Here is a tiny trained network, its code and every weight. The questions are about switching its units off for an input and a class, where a switched-off unit gives its printed mean instead of its output.

import numpy as np


def w(rows, s, z=0):
    codes = np.array(rows[::2]) - 128.0
    scale = np.full(codes.shape[1], s)
    scale[-1] = z or s
    return codes * scale


def norm(h):
    return h / np.sqrt((h * h).mean(-1, keepdims=True) + 1e-5)


def f(y):
    return np.maximum(y, 0)


def log_softmax(a):
    a = a - a.max(-1, keepdims=True)
    return a - np.log(np.exp(a).sum(-1, keepdims=True))


def net(x, mask):
    res = np.array(x, float).reshape(1, 6) / 4 @ E
    u = 0
    for l in range(2):
        y = f(norm(res) @ A[l][:, :-1].T + A[l][:, -1])
        res = res + np.where(mask[u : u + 8], y, B[l][:, -1]) @ B[l][:, :-1]
        u += 8
    return log_softmax(norm(res)[-1] @ U[:, :-1].T + U[:, -1])


A, B = {}, {}
E = w([
[114,154,139,114,2],'x0',
[233,193,184,141,126],'x1',
[140,68,188,10,118],'x2',
[152,107,130,138,102],'x3',
[129,131,126,131,129],'x4',
[154,153,39,75,157],'x5',
],0.0049)
A[0] = w([
[71,194,158,93,26,82],'0.n1',
[147,91,146,146,193,32],'0.n2',
[95,105,210,185,127,61],'0.n3',
[64,136,255,180,115,108],'0.n4',
[145,71,133,142,169,17],'0.n5',
[97,98,174,73,165,255],'0.n6',
[105,130,158,123,228,24],'0.n7',
[153,145,58,83,130,29],'0.n8',
],0.0098,0.0044)
B[0] = w([
[152,13,36,224,185,207],'0.n1',
[111,14,28,117,174,158],'0.n2',
[110,169,54,21,97,169],'0.n3',
[99,176,2,118,91,203],'0.n4',
[231,66,97,179,142,145],'0.n5',
[86,223,108,220,111,255],'0.n6',
[206,44,44,191,184,169],'0.n7',
[156,195,74,34,115,158],'0.n8',
],0.0084,0.0062)
A[1] = w([
[193,40,124,249,38,127],'1.n1',
[169,80,104,255,147,119],'1.n2',
[23,195,239,31,241,3],'1.n3',
[187,150,153,111,12,82],'1.n4',
[57,79,168,12,75,90],'1.n5',
[36,231,82,149,220,146],'1.n6',
[13,248,72,210,214,187],'1.n7',
[12,127,241,30,66,2],'1.n8',
],0.0056,0.0065)
B[1] = w([
[182,60,204,148,128,176],'1.n1',
[119,62,189,127,137,191],'1.n2',
[34,38,37,34,2,128],'1.n3',
[189,71,220,214,91,134],'1.n4',
[125,151,112,142,58,128],'1.n5',
[134,137,177,114,50,201],'1.n6',
[130,128,225,102,53,254],'1.n7',
[235,42,20,211,7,128],'1.n8',
],0.0077,0.0098)
U = w([
[152,28,37,214,197,149],'0',
[130,127,148,117,79,199],'1',
[133,147,186,136,103,193],'2',
[104,211,2,63,109,129],'3',
[124,118,151,136,109,165],'4',
[84,153,219,163,93,85],'5',
[86,117,218,74,237,2],'6',
],0.0078,0.0067)

Each question gives the input, the list of numbers given to net, and the class t.
The units are the neurons (one row each of A and B). Each row of codes is followed by its name. A weight is (code - 128) times the scale printed after its matrix; where a second scale follows, it is the last column's (A, B and U).
mask holds one flag per neuron, layer by layer. A switched-off neuron (its flag False) gives its mean, the last column of its row in B, instead of its output. The means were averaged over made-up inputs and are rounded, as every weight is.
A unit's drop is (log p(t) with every unit on - log p(t) with that unit switched off) / (log p(t) with every unit on - log p(t) with every unit switched off).
The circuit of an input: a set's keep is (log p(t) with only the set's units on - log p(t) with every unit switched off) / (log p(t) with every unit on - log p(t) with every unit switched off). Starting from the 12 units with the biggest drops (on a tie, the unit counted first), units are removed one at a time, each time the one whose removal leaves the highest keep (on an exact tie, the one counted first), for as long as the keep stays at least 0.8.
circuit, biggest first: the units of the circuit, biggest drop first
top k neurons: the k neurons with the biggest drops, biggest first
k most important neurons of layer l: the k neurons of layer l with the biggest drops, biggest first
drop when u is switched off: that unit's drop, to one decimal
input [5,0,-1,3,3,-4], class 0: circuit, biggest first => (0.n1)
input [7,-6,5,-2,-1,-1], class 0: top 2 neurons => (0.n1 1.n6)
input [1,-2,-6,3,-1,-8], class 3: top 2 neurons => (0.n3 0.n4)
input [-7,-6,6,-1,6,-8], class 3: top 3 neurons => (0.n4 0.n3 0.n1)
input [8,5,1,-6,-3,7], class 0: 2 most important neurons of layer 0 => (0.n1 0.n6)
input [-5,-4,-2,5,1,-7], class 3: circuit, biggest first => (0.n3 0.n4)
input [8,3,1,5,-2,3], class 0: top 2 neurons => (0.n1 1.n7)
input [-8,4,5,-6,-1,-7], class 0: 2 most important neurons of layer 0 => (0.n7 0.n2)
input [-7,5,2,7,-2,0], class 0: top 2 neurons => (0.n2 1.n7)
input [1,3,1,4,0,8], class 3: 2 most important neurons of layer 0 => (0.n6 0.n8)
input [7,1,-6,-5,2,1], class 0: top 3 neurons => (0.n1 0.n6 1.n6)
input [8,-5,6,6,3,1], class 0: top 3 neurons => (0.n1 1.n7 1.n6)
input [5,-1,6,4,-3,-7], class 3: 3 most important neurons of layer 0 => (0.n4 0.n3 0.n7)
input [-5,5,6,-4,4,-6], class 3: top neuron => (0.n4)
input [-3,5,-5,-6,-2,-8], class 3: 3 most important neurons of layer 0 => (0.n4 0.n3 0.n6)
input [8,-8,4,1,8,-1], class 0: drop when 1.n7 is switched off => 0.1
input [1,-2,-7,3,7,-8], class 3: drop when 0.n3 is switched off => 0.6
input [-2,-1,-1,3,-1,-7], class 3: drop when 0.n3 is switched off => 0.2
